Look-ups in named tables: a row name and a column name give one cell, copied from the table.

molas =
|  | lisiso | vut | pes | far | mibep | famub |
|---|---|---|---|---|---|---|
| dubin | 125 | 121 | 91 | 140 | 116 | 93 |
| ven | 146 | 98 | 114 | 179 | 202 | 225 |
| zug | 99 | 136 | 91 | 71 | 31 | 52 |
| fimos | 104 | 101 | 143 | 83 | 100 | 171 |

lisiso of zug is 99
lisiso of ven is 146
mibep of dubin is 116
vut of zug is 136
vut of fimos is 101
lisiso of dubin is 125
far of ven is 179
pes of dubin is 91
pes of fimos is 143
mibep of ven is 202
far of fimos is 83
vut of dubin is 121
pes of ven is 114

tanoma.csv
,goboz,sof,vut,livan,lumanub,manisol,rikip,fepaf,fere,lazepug
fadi,-40.9,-46.4,-28.4,-33.1,-44.8,-52.2,-34.4,-12.4,-26.3,-38.4
kuvi,-39.6,-46.2,-39.3,-34.0,-44.1,-35.8,-36.3,-35.0,-38.6,-41.5
diboti,-39.6,-46.7,-42.3,-26.1,-45.4,-39.6,-38.6,-35.0,-38.8,-34.1
led,-36.9,-30.5,-39.3,-53.4,-27.1,-29.4,-37.0,-65.1,-41.6,-51.2
sefinu,-39.6,-45.0,-39.3,-31.2,-44.1,-39.6,-37.0,-32.3,-38.6,-37.8
sozi,-31.1,-11.8,-63.6,-34.0,-44.1,-63.2,-72.3,-32.4,-45.4,8.8
madi,-39.0,-32.0,-39.3,-34.0,-45.7,-63.7,-51.4,-12.0,-33.8,-15.0
sugumem,-33.9,-12.6,-39.3,-59.1,-27.2,-46.9,-46.4,-47.3,-38.6,-37.5
zodepop,-36.2,-20.4,-33.6,-54.8,-33.1,-50.6,-41.6,-36.9,-33.2,-38.4
fol,-39.6,-44.7,-39.3,-34.0,-42.1,-35.2,-37.0,-42.0,-39.1,-41.6
zuz,-39.6,-44.0,-40.1,-40.3,-35.1,-26.1,-37.0,-57.6,-42.9,-48.6
katufuz,-43.6,-56.1,-37.7,-30.5,-44.1,-30.3,-30.5,-35.0,-38.6,-46.9
tabalo,-56.1,-76.3,34.9,-34.0,-44.7,-73.0,10.3,52.6,25.9,-72.9

zuz, lumanub => -35.1
sugumem, fere => -38.6
fadi, livan => -33.1
zodepop, livan => -54.8
madi, rikip => -51.4
zuz, vut => -40.1
diboti, fere => -38.8
sozi, goboz => -31.1

Table finaf
|  | nobosep | luz | pok | rokezon | kog | nuzute | vuduk | fevo | tef |
|---|---|---|---|---|---|---|---|---|---|
| fibizu | 134 | 145 | 156 | 207 | 112 | 195 | 151 | 36 | 124 |
| gebed | 132 | 108 | 95 | 168 | 163 | 176 | 138 | 163 | 138 |
| zifabut | 134 | 155 | 165 | 122 | 153 | 86 | 139 | 213 | 125 |
| kuv | 130 | 108 | 98 | 150 | 104 | 186 | 131 | 40 | 141 |
| foti | 136 | 123 | 121 | 124 | 119 | 126 | 119 | 79 | 135 |
| nub | 134 | 143 | 143 | 101 | 130 | 115 | 139 | 190 | 133 |
| mado | 94 | 145 | 151 | 130 | 144 | 115 | 130 | 179 | 104 |
| sibor | 99 | 137 | 133 | 154 | 175 | 155 | 147 | 228 | 113 |
| kigiv | 166 | 144 | 153 | 110 | 130 | 77 | 122 | 134 | 145 |
| befef | 121 | 126 | 119 | 179 | 160 | 185 | 154 | 177 | 126 |

fibizu, luz -> 145
nub, rokezon -> 101
befef, pok -> 119
sibor, tef -> 113
befef, tef -> 126
sibor, pok -> 133
foti, luz -> 123
nub, pok -> 143
kigiv, fevo -> 134
befef, luz -> 126
Row with the largest vuduk: befef

teba =
fields: vadiz, fogir, kofim, kedan, gar, zore, solu
lavonan: [18665, 50298, 50116, 50300, 50283, 15973, 49615]
ruv: [38421, 42121, 42913, 26415, 49159, 29726, 45743]
sefabed: [52802, 54716, 50563, 63127, 48960, 92753, 50321]
zuvego: [56617, 43319, 47767, 36841, 46147, 58461, 47881]

kedan of sefabed: 63127
fogir of sefabed: 54716
kofim of ruv: 42913
solu of lavonan: 49615
zore of sefabed: 92753
vadiz of zuvego: 56617
gar of sefabed: 48960
solu of sefabed: 50321
fogir of lavonan: 50298
zore of zuvego: 58461
kofim of zuvego: 47767
vadiz of lavonan: 18665
kedan of lavonan: 50300
zore of lavonan: 15973
gar of lavonan: 50283

somonet =
,mumi,nelog,kure,nazesef,balisid
zibo,4.60,3.27,3.39,4.86,7.59
fesat,4.01,4.47,4.01,3.15,5.86
solofip,4.80,3.94,4.59,3.92,2.80
kas,4.72,4.41,3.77,6.15,3.46
gono,4.47,6.46,2.61,5.74,4.66
dile,5.16,5.50,2.18,7.36,4.74

mumi of gono: 4.47
nelog of fesat: 4.47
nelog of dile: 5.50
mumi of fesat: 4.01
kure of zibo: 3.39
balisid of gono: 4.66
mumi of zibo: 4.60
mumi of dile: 5.16
kure of fesat: 4.01
nazesef of solofip: 3.92
nelog of kas: 4.41
kure of dile: 2.18
nazesef of fesat: 3.15
nazesef of dile: 7.36
nelog of zibo: 3.27
balisid of zibo: 7.59
nelog of solofip: 3.94
kure of kas: 3.77
Row with the largest balisid: zibo

